[[132 147 109 126]
 [143 138 106 118]
 [143 139 106 118]
 [122 146 110 132]
 [117 145 110 136]
 [143 136 106 118]]
=>
[[132 147 109 126]
 [122 146 110 132]
 [117 145 110 136]
 [143 139 106 118]
 [143 138 106 118]
 [143 136 106 118]]

[[122 139 139 117 131 129]
 [126 104 120 140 133 124]
 [139 152 101 114 139 144]
 [133 134 136 140 118 124]
 [126 132 137 148 133 124]
 [137 133 119 140 125 131]
 [140 135 114 124 122 135]]
=>
[[139 152 101 114 139 144]
 [122 139 139 117 131 129]
 [140 135 114 124 122 135]
 [133 134 136 140 118 124]
 [137 133 119 140 125 131]
 [126 132 137 148 133 124]
 [126 104 120 140 133 124]]

[[122 125 129 133 134 142 121]
 [119 131 129 117 119 106 123]
 [121 138 117 144 142 110 132]]
=>
[[121 138 117 144 142 110 132]
 [119 131 129 117 119 106 123]
 [122 125 129 133 134 142 121]]

[[141 114 116 122 101]
 [141 127 119 116 144]
 [133 138 126 121 133]
 [136 126 121 119 134]]
=>
[[133 138 126 121 133]
 [141 127 119 116 144]
 [136 126 121 119 134]
 [141 114 116 122 101]]

[[126 124 125 124 125 131 136 135 135 130 131 132 133 131]
 [128 132 130 131 130 127 117 119 119 126 124 124 122 126]
 [134 129 136 132 134 124 126 126 126 128 128 125 127 123]
 [134 125 135 129 133 122 131 131 131 131 131 128 130 122]
 [126 133 126 129 127 130 119 120 120 125 124 124 123 130]
 [140 127 151 132 141 114 128 128 129 130 129 126 129 116]]
=>
[[126 133 126 129 127 130 119 120 120 125 124 124 123 130]
 [128 132 130 131 130 127 117 119 119 126 124 124 122 126]
 [134 129 136 132 134 124 126 126 126 128 128 125 127 123]
 [140 127 151 132 141 114 128 128 129 130 129 126 129 116]
 [134 125 135 129 133 122 131 131 131 131 131 128 130 122]
 [126 124 125 124 125 131 136 135 135 130 131 132 133 131]]

[[129 147 121 107 143 150 107 106 129]
 [129 144 122 109 141 148 109 109 129]
 [129 143 123 111 140 146 111 110 129]
 [126 132 126 123 129 134 121 127 129]
 [127 134 126 120 131 136 119 123 128]
 [129 137 125 119 136 138 120 115 128]
 [128 138 124 117 135 140 116 118 128]]
=>
[[129 147 121 107 143 150 107 106 129]
 [129 144 122 109 141 148 109 109 129]
 [129 143 123 111 140 146 111 110 129]
 [128 138 124 117 135 140 116 118 128]
 [129 137 125 119 136 138 120 115 128]
 [127 134 126 120 131 136 119 123 128]
 [126 132 126 123 129 134 121 127 129]]

[[135 115 113 145 132 131]
 [121 149 151 112 130 126]]
=>
[[121 149 151 112 130 126]
 [135 115 113 145 132 131]]

[[155 133 130 152 104 145 107 152 152 133 126 123 107 113 120]
 [140 136 136 138 122 123 119 122 131 134 136 137 121 127 126]
 [137 129 128 136 120 136 122 138 137 129 126 125 122 123 126]
 [149 141 141 147 116 119 111 116 134 139 141 144 113 126 124]
 [136 131 131 135 122 129 122 130 133 131 130 130 122 125 126]
 [142 137 136 140 120 123 117 122 132 135 136 138 119 127 125]]
=>
[[149 141 141 147 116 119 111 116 134 139 141 144 113 126 124]
 [142 137 136 140 120 123 117 122 132 135 136 138 119 127 125]
 [140 136 136 138 122 123 119 122 131 134 136 137 121 127 126]
 [155 133 130 152 104 145 107 152 152 133 126 123 107 113 120]
 [136 131 131 135 122 129 122 130 133 131 130 130 122 125 126]
 [137 129 128 136 120 136 122 138 137 129 126 125 122 123 126]]
---
[[111 146 120 121 142 128 134 112 148 114 154 124 120 110]
 [102 131 100 121 138 107 134 128 125 123 122 126 131 153]]
=>
[[102 131 100 121 138 107 134 128 125 123 122 126 131 153]
 [111 146 120 121 142 128 134 112 148 114 154 124 120 110]]

[[115 135 140 109 141]
 [152 106 104 156 125]
 [130 123 128 121 124]
 [134 117 116 141 130]
 [134 102 108 144 146]
 [119 118 116 129 120]
 [129 136 141 113 133]
 [154 124 130 138 127]
 [132 112 113 143 128]
 [117 131 128 131 135]]
=>
[[117 131 128 131 135]
 [132 112 113 143 128]
 [154 124 130 138 127]
 [129 136 141 113 133]
 [119 118 116 129 120]
 [134 102 108 144 146]
 [134 117 116 141 130]
 [130 123 128 121 124]
 [152 106 104 156 125]
 [115 135 140 109 141]]

[[146 120 114 142 149 114 113]
 [140 131 135 157 132 149 104]
 [126 133 138 133 122 143 130]
 [125 132 136 131 121 140 123]
 [110 136 142 114 106 142 140]]
=>
[[110 136 142 114 106 142 140]
 [125 132 136 131 121 140 123]
 [126 133 138 133 122 143 130]
 [140 131 135 157 132 149 104]
 [146 120 114 142 149 114 113]]

[[133 132]
 [128 128]
 [127 127]
 [151 148]
 [153 150]
 [128 128]
 [130 130]
 [127 127]]
=>
[[127 127]
 [130 130]
 [128 128]
 [153 150]
 [151 148]
 [127 127]
 [128 128]
 [133 132]]

[[118 123 126 110 124 140]
 [139 132 128 149 130 114]
 [133 137 135 135 138 122]
 [126 138 138 121 141 131]
 [138 126 123 149 123 115]
 [132 151 148 128 157 126]
 [114 127 131 100 130 146]
 [125 108 110 128 103 130]
 [133 122 122 139 120 121]
 [133 121 121 139 118 121]
 [142 128 124 156 125 110]
 [124 106 109 127 101 131]]
=>
[[124 106 109 127 101 131]
 [142 128 124 156 125 110]
 [133 121 121 139 118 121]
 [133 122 122 139 120 121]
 [125 108 110 128 103 130]
 [114 127 131 100 130 146]
 [132 151 148 128 157 126]
 [138 126 123 149 123 115]
 [126 138 138 121 141 131]
 [133 137 135 135 138 122]
 [139 132 128 149 130 114]
 [118 123 126 110 124 140]]

[[148 131 117 109 119]
 [145 140 111 139 108]
 [148 117 112 139 110]
 [149 124 112 110 141]
 [139 118 147 105 104]
 [109 130 144 109 153]
 [143 105 114 109 149]
 [125 113 119 119 146]
 [148 105 152 117 103]
 [146 114 114 110 144]]
=>
[[146 114 114 110 144]
 [148 105 152 117 103]
 [125 113 119 119 146]
 [143 105 114 109 149]
 [109 130 144 109 153]
 [139 118 147 105 104]
 [149 124 112 110 141]
 [148 117 112 139 110]
 [145 140 111 139 108]
 [148 131 117 109 119]]

[[130 135 145 122 149 122 118 128 126 135 126 129 154]
 [113 102 120 120 122 128 132 142 111 130 115 134 121]
 [111 104 121 113 122 132 131 142 137 127 126 141 119]]
=>
[[111 104 121 113 122 132 131 142 137 127 126 141 119]
 [113 102 120 120 122 128 132 142 111 130 115 134 121]
 [130 135 145 122 149 122 118 128 126 135 126 129 154]]
---
[[129 118 135 135 117 122 125 134 122 147 113 129 108 143  99]
 [128 130 131 139 111 110 130 121 131 129 120 117 116 143 107]
 [118 124 123 132 104 105 117 126 113 133 114 126 116 148 118]
 [130 138 146 124 122 127 108 147 109 130 115 133 130 129 154]
 [125 118 127 133 126 104 131 118 130 142 119 116 112 154 112]]
=>
[[130 138 146 124 122 127 108 147 109 130 115 133 130 129 154]
 [129 118 135 135 117 122 125 134 122 147 113 129 108 143  99]
 [128 130 131 139 111 110 130 121 131 129 120 117 116 143 107]
 [125 118 127 133 126 104 131 118 130 142 119 116 112 154 112]
 [118 124 123 132 104 105 117 126 113 133 114 126 116 148 118]]

[[123 112 117]
 [128 128 108]
 [142 129 110]
 [124 136 129]
 [120 126 119]
 [115 133 139]
 [102 110 112]
 [125 118 118]
 [125 129 122]
 [133 113 116]
 [115 135 140]]
=>
[[115 135 140]
 [115 133 139]
 [124 136 129]
 [125 129 122]
 [120 126 119]
 [125 118 118]
 [123 112 117]
 [133 113 116]
 [102 110 112]
 [142 129 110]
 [128 128 108]]

[[144 143 130 124 124 124 123 109]
 [146 122 133 131 158 134 127 136]]
=>
[[146 122 133 131 158 134 127 136]
 [144 143 130 124 124 124 123 109]]

[[127 105 122 107]
 [131 113 124 131]]
=>
[[131 113 124 131]
 [127 105 122 107]]

[[126 126 127 134 130 135 136 122 131 132 125 137 131 126 127 130]
 [137 137 115 116 112 149 113 119 135 120 151 136 138 117 155 134]
 [116 119 128 145 139 128 150 118 130 139 105 148 126 125 106 125]]
=>
[[116 119 128 145 139 128 150 118 130 139 105 148 126 125 106 125]
 [126 126 127 134 130 135 136 122 131 132 125 137 131 126 127 130]
 [137 137 115 116 112 149 113 119 135 120 151 136 138 117 155 134]]

[[130 128 109]
 [125 113 155]]
=>
[[125 113 155]
 [130 128 109]]
